Below is a small trained network, with its code and all its weights. Each question gives an input and a target symbol and asks what happens when units are switched off, that is, made to give their printed mean instead of their output.

import numpy as np


def w(rows, s, z=0):
    codes = np.array(rows[::2]) - 128.0
    scale = np.full(codes.shape[1], s)
    scale[-1] = z or s
    return codes * scale


def f(y):
    return y / 2 * (1 + np.tanh(0.7978845608 * (y + 0.044715 * y**3)))


def softmax(a):
    e = np.exp(a - a.max(-1, keepdims=True))
    return e / e.sum(-1, keepdims=True)


def log_softmax(a):
    a = a - a.max(-1, keepdims=True)
    return a - np.log(np.exp(a).sum(-1, keepdims=True))


def net(x, mask):
    ids = ['ΓΔΞΨβζθμπ'.index(c) for c in x.split()]
    T = len(ids)
    res = E[ids] + P[:T]
    u = 0
    for l in range(2):
        q, k, v = (res @ M[l].T for M in (Q, K, V))
        z = softmax(np.where(np.tri(T) > 0, q @ k.T / 3**0.5, -1e9)) @ v
        res = res + np.where(mask[u], z, O[l][:, -1]) @ O[l][:, :-1]
        u += 1
        y = f(res @ A[l][:, :-1].T + A[l][:, -1])
        res = res + np.where(mask[u : u + 4], y, B[l][:, -1]) @ B[l][:, :-1]
        u += 4
    return log_softmax(res[-1] @ U[:, :-1].T + U[:, -1])


Q, K, V, O, A, B = {}, {}, {}, {}, {}, {}
E = w([
[117,252,95,45],'Γ',
[18,134,135,139],'Δ',
[88,184,103,93],'Ξ',
[58,131,174,68],'Ψ',
[171,213,140,125],'β',
[179,132,176,57],'ζ',
[112,83,220,212],'θ',
[124,191,87,127],'μ',
[76,40,95,141],'π',
],0.023)
P = w([
[179,213,50,3],'0',
[121,221,91,58],'1',
[91,206,119,97],'2',
[56,193,144,112],'3',
[40,176,152,116],'4',
[69,203,135,77],'5',
],0.0035)
Q[0] = w([
[104,98,104,58],'L0H0',
[84,247,190,73],'L0H0',
[138,98,161,132],'L0H0',
],0.014)
K[0] = w([
[105,175,120,79],'L0H0',
[7,77,170,171],'L0H0',
[170,106,145,149],'L0H0',
],0.016)
V[0] = w([
[93,89,198,51],'L0H0',
[62,135,253,194],'L0H0',
[148,157,229,171],'L0H0',
],0.0066)
O[0] = w([
[105,165,231,162,253],'L0H0',
[92,210,187,254,199],'L0H0',
[76,128,179,216,99],'L0H0',
],0.0071,0.0036)
A[0] = w([
[159,58,144,84,2],'L0N0',
[69,11,85,146,154],'L0N1',
[140,195,146,147,75],'L0N2',
[22,162,31,109,202],'L0N3',
],0.011,0.0025)
B[0] = w([
[91,99,193,77,145],'L0N0',
[63,228,37,254,157],'L0N1',
[46,163,178,70,194],'L0N2',
[232,7,193,187,247],'L0N3',
],0.0071,0.012)
Q[1] = w([
[12,234,130,147],'L1H0',
[32,109,106,194],'L1H0',
[190,254,247,154],'L1H0',
],0.0063)
K[1] = w([
[159,11,239,1],'L1H0',
[163,29,156,205],'L1H0',
[7,135,95,187],'L1H0',
],0.0066)
V[1] = w([
[21,87,99,58],'L1H0',
[53,181,19,221],'L1H0',
[105,254,94,9],'L1H0',
],0.0066)
O[1] = w([
[47,19,81,2,108],'L1H0',
[79,193,88,112,2],'L1H0',
[101,247,146,66,76],'L1H0',
],0.0098,0.006)
A[1] = w([
[110,222,186,48,194],'L1N0',
[77,79,86,162,15],'L1N1',
[207,183,145,253,253],'L1N2',
[247,179,33,64,95],'L1N3',
],0.0067,0.0058)
B[1] = w([
[51,143,46,83,234],'L1N0',
[254,223,243,206,140],'L1N1',
[96,183,15,106,248],'L1N2',
[228,229,107,54,170],'L1N3',
],0.0055,0.013)
U = w([
[110,185,130,107,117],'Γ',
[156,83,184,135,155],'Δ',
[122,117,155,124,94],'Ξ',
[146,112,250,102,44],'Ψ',
[56,119,156,97,148],'β',
[163,167,191,119,123],'ζ',
[129,182,183,153,66],'θ',
[76,88,42,103,253],'μ',
[159,128,94,130,62],'π',
],0.013,0.0062)

Each question gives the input, a string of symbols that net reads in full, and the target symbol t.
The units are the heads (3 rows each of Q, K, V and O) and the neurons (one row each of A and B). Each row of codes is followed by its name. A weight is (code - 128) times the scale printed after its matrix; where a second scale follows, it is the last column's (O, A, B and U).
mask holds one flag per unit, layer by layer, with each layer's heads first. A switched-off unit (its flag False) gives its mean, the last column of its rows in O or B, instead of its output. The means were averaged over made-up inputs and are rounded, as every weight is.
A unit's drop is (log p(t) with every unit on - log p(t) with that unit switched off) / (log p(t) with every unit on - log p(t) with every unit switched off).
The circuit of an input: a set's keep is (log p(t) with only the set's units on - log p(t) with every unit switched off) / (log p(t) with every unit on - log p(t) with every unit switched off). Starting from all 10 units, units are removed one at a time, each time the one whose removal leaves the highest keep (on an exact tie, the one counted first), for as long as the keep stays at least 0.8.
circuit, biggest first: the units of the circuit, biggest drop first
k most important neurons: the k neurons with the biggest drops, biggest first
k most important neurons of layer l: the k neurons of layer l with the biggest drops, biggest first
drop when u is switched off: that unit's drop, to one decimal
input ζ π Γ, target μ: 3 most important neurons : [L0N3; L0N1; L1N1]
input π θ ζ μ, target θ: 3 most important neurons of layer 0 : [L0N1; L0N2; L0N3]
input Γ Ψ μ ζ ζ ζ, target β: circuit, biggest first : [L0N3; L0H0; L1N0; L1H0]
input π ζ Γ, target μ: most important neuron : [L0N1]
input μ Δ μ β π, target π: 3 most important neurons : [L1N1; L0N3; L0N1]
input Δ β β π Ψ, target Ψ: 3 most important neurons : [L1N2; L0N3; L0N1]
input ζ Ψ Γ, target β: 2 most important neurons : [L1N0; L0N2]
input μ ζ μ, target π: 3 most important neurons : [L0N3; L0N2; L1N2]
input Ξ Ξ Γ Γ, target ζ: 2 most important neurons of layer 0 : [L0N3; L0N1]
input Δ θ μ π, target π: 3 most important neurons : [L1N1; L0N1; L1N0]
input Ξ π μ Γ ζ μ, target μ: circuit, biggest first : [L0N1; L1H0; L0N3]
input Δ ζ μ Ψ, target Ψ: 2 most important neurons : [L1N2; L0N1]
input θ ζ Ξ ζ, target θ: circuit, biggest first : [L0H0; L1H0]
input ζ ζ Γ, target ζ: most important neuron : [L0N3]
input Ψ ζ ζ ζ, target β: 4 most important neurons : [L0N3; L1N0; L1N3; L1N1]
input μ θ Γ Γ μ, target θ: 2 most important neurons : [L1N0; L0N2]
input μ ζ ζ π Δ, target Δ: 2 most important neurons of layer 1 : [L1N0; L1N1]
input Γ β ζ Γ μ ζ, target Γ: 2 most important neurons of layer 1 : [L1N0; L1N3]
input Ψ ζ Γ Ξ, target β: 3 most important neurons of layer 1 : [L1N0; L1N3; L1N1]
input ζ Γ Ξ, target Δ: most important neuron of layer 0 : [L0N3]
input ζ ζ β μ, target Γ: 2 most important neurons of layer 0 : [L0N3; L0N0]
input θ Γ ζ π μ β, target Γ: 3 most important neurons : [L0N1; L0N2; L0N3]
input θ μ Ξ, target θ: 2 most important neurons : [L1N0; L0N2]
input ζ β Ψ μ Δ, target Δ: 2 most important neurons of layer 0 : [L0N3; L0N1]
input π Δ μ Ψ μ β, target β: 2 most important neurons of layer 0 : [L0N2; L0N3]
input Ξ ζ μ Ψ ζ Ξ, target β: drop when L0N2 is switched off : 0.2
input θ ζ ζ Ξ Ξ, target θ: drop when L0H0 is switched off : 1.0
input Γ θ Ξ Γ, target θ: drop when L1H0 is switched off : 0.4
input ζ Ψ ζ β Ψ Γ, target β: drop when L1N1 is switched off : 0.0
